Below are the code and all the weights of a small trained network. Each question names an input and a class and asks about switching units off, where a switched-off unit gives its printed mean instead of its output.

import numpy as np


def w(rows, s, z=0):
    codes = np.array(rows[::2]) - 128.0
    scale = np.full(codes.shape[1], s)
    scale[-1] = z or s
    return codes * scale


def norm(h):
    return h / np.sqrt((h * h).mean(-1, keepdims=True) + 1e-5)


def f(y):
    return y / 2 * (1 + np.tanh(0.7978845608 * (y + 0.044715 * y**3)))


def log_softmax(a):
    a = a - a.max(-1, keepdims=True)
    return a - np.log(np.exp(a).sum(-1, keepdims=True))


def net(x, mask):
    res = np.array(x, float).reshape(1, 4) / 4 @ E
    u = 0
    for l in range(2):
        y = f(norm(res) @ A[l][:, :-1].T + A[l][:, -1])
        res = res + np.where(mask[u : u + 7], y, B[l][:, -1]) @ B[l][:, :-1]
        u += 7
    return log_softmax(norm(res)[-1] @ U[:, :-1].T + U[:, -1])


A, B = {}, {}
E = w([
[185,8,207,52],'x0',
[112,152,115,73],'x1',
[3,142,205,165],'x2',
[254,152,247,183],'x3',
],0.0078)
A[0] = w([
[104,13,192,78,132],'0.n0',
[123,91,150,205,253],'0.n1',
[91,57,182,113,145],'0.n2',
[193,31,108,76,91],'0.n3',
[35,59,220,126,158],'0.n4',
[13,158,233,159,199],'0.n5',
[203,149,9,157,158],'0.n6',
],0.014,0.0053)
B[0] = w([
[212,63,186,103,206],'0.n0',
[80,144,73,65,192],'0.n1',
[223,119,173,173,176],'0.n2',
[6,43,56,134,187],'0.n3',
[195,191,213,122,211],'0.n4',
[7,87,121,104,251],'0.n5',
[184,196,193,114,192],'0.n6',
],0.018,0.011)
A[1] = w([
[158,14,12,168,167],'1.n0',
[209,224,64,36,97],'1.n1',
[178,64,30,83,13],'1.n2',
[106,106,59,152,180],'1.n3',
[171,101,175,75,105],'1.n4',
[251,99,138,102,144],'1.n5',
[113,13,161,145,1],'1.n6',
],0.017,0.0025)
B[1] = w([
[126,105,5,238,219],'1.n0',
[193,229,151,185,237],'1.n1',
[136,55,50,133,190],'1.n2',
[200,108,194,126,161],'1.n3',
[216,46,110,109,231],'1.n4',
[10,153,97,147,254],'1.n5',
[200,233,136,82,244],'1.n6',
],0.024,0.008)
U = w([
[184,253,138,184,220],'0',
[130,108,118,169,28],'1',
[142,115,121,141,2],'2',
[28,146,174,84,226],'3',
[217,66,15,178,223],'4',
[140,113,123,144,5],'5',
[132,105,127,164,13],'6',
[211,61,212,33,210],'7',
],0.017,0.0073)

Each question gives the input, the list of numbers given to net, and the class t.
The units are the neurons (one row each of A and B). Each row of codes is followed by its name. A weight is (code - 128) times the scale printed after its matrix; where a second scale follows, it is the last column's (A, B and U).
mask holds one flag per neuron, layer by layer. A switched-off neuron (its flag False) gives its mean, the last column of its row in B, instead of its output. The means were averaged over made-up inputs and are rounded, as every weight is.
A unit's drop is (log p(t) with every unit on - log p(t) with that unit switched off) / (log p(t) with every unit on - log p(t) with every unit switched off).
The circuit of an input: a set's keep is (log p(t) with only the set's units on - log p(t) with every unit switched off) / (log p(t) with every unit on - log p(t) with every unit switched off). Starting from the 12 units with the biggest drops (on a tie, the unit counted first), units are removed one at a time, each time the one whose removal leaves the highest keep (on an exact tie, the one counted first), for as long as the keep stays at least 0.8.
units of the circuit, in order: the units of the circuit, biggest drop first
most important unit: the unit with the biggest drop
top k neurons: the k neurons with the biggest drops, biggest first
top k neurons in layer l: the k neurons of layer l with the biggest drops, biggest first
drop of u: that unit's drop, to one decimal
input [8,4,-1,7], class 4: units of the circuit, in order -> [0.n3 0.n6]
input [-1,3,1,8], class 3: most important unit -> 0.n0
input [0,-7,-1,-3], class 0: top 2 neurons -> [0.n5 0.n6]
input [-4,-8,0,-6], class 0: top 3 neurons -> [0.n3 0.n5 0.n6]
input [-2,1,0,-6], class 0: top 2 neurons in layer 0 -> [0.n5 0.n3]
input [-1,-3,-6,-6], class 0: top 2 neurons -> [0.n6 0.n5]
input [0,7,-7,-5], class 0: top 3 neurons -> [0.n6 0.n5 1.n1]
input [1,-8,1,8], class 7: top 3 neurons -> [0.n3 1.n0 0.n6]
input [-4,-7,-8,-2], class 0: drop of 0.n6 -> 0.9
input [-1,6,-5,-1], class 0: drop of 0.n6 -> 3.6
input [0,-5,8,7], class 3: drop of 0.n1 -> 0.1
